Below are the code and all the weights of a small trained network. Each question names an input and a class and asks about switching units off, where a switched-off unit gives its printed mean instead of its output.

import numpy as np


def w(rows, s, z=0):
    codes = np.array(rows[::2]) - 128.0
    scale = np.full(codes.shape[1], s)
    scale[-1] = z or s
    return codes * scale


def f(y):
    return np.maximum(y, 0)


def log_softmax(a):
    a = a - a.max(-1, keepdims=True)
    return a - np.log(np.exp(a).sum(-1, keepdims=True))


def net(x, mask):
    res = np.array(x, float).reshape(1, 2) / 4 @ E
    y = f(res @ A[0][:, :-1].T + A[0][:, -1])
    res = res + np.where(mask, y, B[0][:, -1]) @ B[0][:, :-1]
    return log_softmax(res[-1] @ U[:, :-1].T + U[:, -1])


A, B = {}, {}
E = w([
[40,185,149,44,101,106,73,184,117,73,128,64],'x0',
[12,146,133,109,120,104,184,80,132,209,133,132],'x1',
],0.011)
A[0] = w([
[154,144,124,131,132,124,115,122,124,99,138,116,108],'neuron 1',
[182,151,131,128,148,145,110,166,118,69,106,118,122],'neuron 2',
[45,149,114,79,145,131,82,186,138,60,116,103,119],'neuron 3',
[98,130,129,105,121,119,97,148,128,76,105,129,82],'neuron 4',
[46,118,125,106,124,121,156,117,136,190,132,135,60],'neuron 5',
[177,111,152,113,102,144,98,159,118,59,138,119,71],'neuron 6',
[114,124,129,121,131,121,136,130,127,138,125,130,247],'neuron 7',
[151,102,122,145,109,138,142,111,120,132,163,144,92],'neuron 8',
[252,118,144,168,129,128,189,100,139,223,105,164,85],'neuron 9',
[127,124,98,114,147,121,124,148,153,144,126,123,115],'neuron 10',
[160,129,127,129,119,129,115,137,125,109,132,114,216],'neuron 11',
[108,153,149,110,108,127,107,137,113,98,135,82,74],'neuron 12',
[152,132,112,150,129,129,149,96,135,160,132,127,83],'neuron 13',
[82,83,158,93,132,114,126,188,102,81,129,140,101],'neuron 14',
[26,141,139,137,125,136,164,109,119,203,118,124,98],'neuron 15',
[76,126,134,117,116,128,95,131,128,82,132,114,140],'neuron 16',
[177,129,135,134,76,114,92,139,151,100,131,123,110],'neuron 17',
[201,123,108,127,143,124,104,156,146,81,124,137,58],'neuron 18',
],0.017,0.015)
B[0] = w([
[129,128,143,121,122,93,144,120,128,130,131,130,151],'neuron 1',
[145,139,146,118,139,71,122,122,146,91,117,132,203],'neuron 2',
[130,124,75,158,114,153,141,95,116,170,170,111,236],'neuron 3',
[126,140,75,133,128,118,130,104,120,164,153,120,167],'neuron 4',
[123,152,122,124,140,13,110,140,145,96,144,139,191],'neuron 5',
[122,152,131,120,141,41,107,127,132,104,129,131,188],'neuron 6',
[176,49,199,88,66,253,129,181,110,125,58,148,221],'neuron 7',
[115,123,99,147,164,129,148,142,127,143,157,132,155],'neuron 8',
[95,126,74,165,93,149,115,79,105,156,167,101,250],'neuron 9',
[123,123,134,116,134,125,129,120,134,142,126,126,128],'neuron 10',
[141,88,176,79,111,187,144,158,123,128,61,149,207],'neuron 11',
[112,126,80,158,121,131,123,117,117,145,157,111,168],'neuron 12',
[115,134,70,145,123,131,130,148,135,122,158,124,157],'neuron 13',
[52,112,123,189,110,157,110,145,126,116,140,148,171],'neuron 14',
[143,146,145,103,149,44,129,126,147,92,107,146,222],'neuron 15',
[131,123,115,143,119,162,122,98,116,135,127,111,188],'neuron 16',
[133,129,159,115,109,65,131,124,124,138,134,139,174],'neuron 17',
[111,171,101,124,162,40,122,150,160,101,136,145,186],'neuron 18',
],0.029,0.019)
U = w([
[82,102,78,185,62,146,107,66,112,168,178,104,139],'0',
[124,138,172,78,92,1,99,133,184,48,107,170,97],'1',
[158,64,218,63,73,216,133,173,115,142,31,137,254],'2',
[114,162,157,119,142,170,176,174,148,141,164,81,86],'3',
[108,156,169,132,158,130,127,113,163,132,132,109,86],'4',
[120,169,169,112,155,178,117,97,170,155,147,115,89],'5',
],0.01,0.0074)

Each question gives the input, the list of numbers given to net, and the class t.
The units are the neurons (one row each of A and B). Each row of codes is followed by its name. A weight is (code - 128) times the scale printed after its matrix; where a second scale follows, it is the last column's (A, B and U).
mask holds one flag per neuron, in row order. A switched-off neuron (its flag False) gives its mean, the last column of its row in B, instead of its output. The means were averaged over made-up inputs and are rounded, as every weight is.
A unit's drop is (log p(t) with every unit on - log p(t) with that unit switched off) / (log p(t) with every unit on - log p(t) with every unit switched off).
most important unit: the unit with the biggest drop
k most important neurons: the k neurons with the biggest drops, biggest first
drop of u: that unit's drop, to one decimal
input [-5,8], class 1: most important unit : neuron 15
input [-5,6], class 1: 2 most important neurons : (neuron 15; neuron 3)
input [-3,4], class 1: 3 most important neurons : (neuron 3; neuron 11; neuron 15)
input [7,7], class 0: 3 most important neurons : (neuron 3; neuron 16; neuron 12)
input [7,-7], class 0: 2 most important neurons : (neuron 3; neuron 15)
input [6,-6], class 0: 4 most important neurons : (neuron 3; neuron 15; neuron 12; neuron 4)
input [-2,4], class 1: 3 most important neurons : (neuron 11; neuron 15; neuron 5)
input [-7,8], class 1: 2 most important neurons : (neuron 15; neuron 5)
input [-1,3], class 2: 2 most important neurons : (neuron 18; neuron 6)
input [4,2], class 0: 2 most important neurons : (neuron 3; neuron 11)
input [-5,-6], class 1: 3 most important neurons : (neuron 18; neuron 3; neuron 2)
input [2,5], class 1: 2 most important neurons : (neuron 5; neuron 15)
input [8,-6], class 0: drop of neuron 3 : 2.6
input [2,-3], class 2: drop of neuron 15 : 0.3
input [7,-5], class 0: drop of neuron 3 : 1.4
input [4,1], class 0: drop of neuron 12 : 0.1
input [3,0], class 2: most important unit : neuron 9
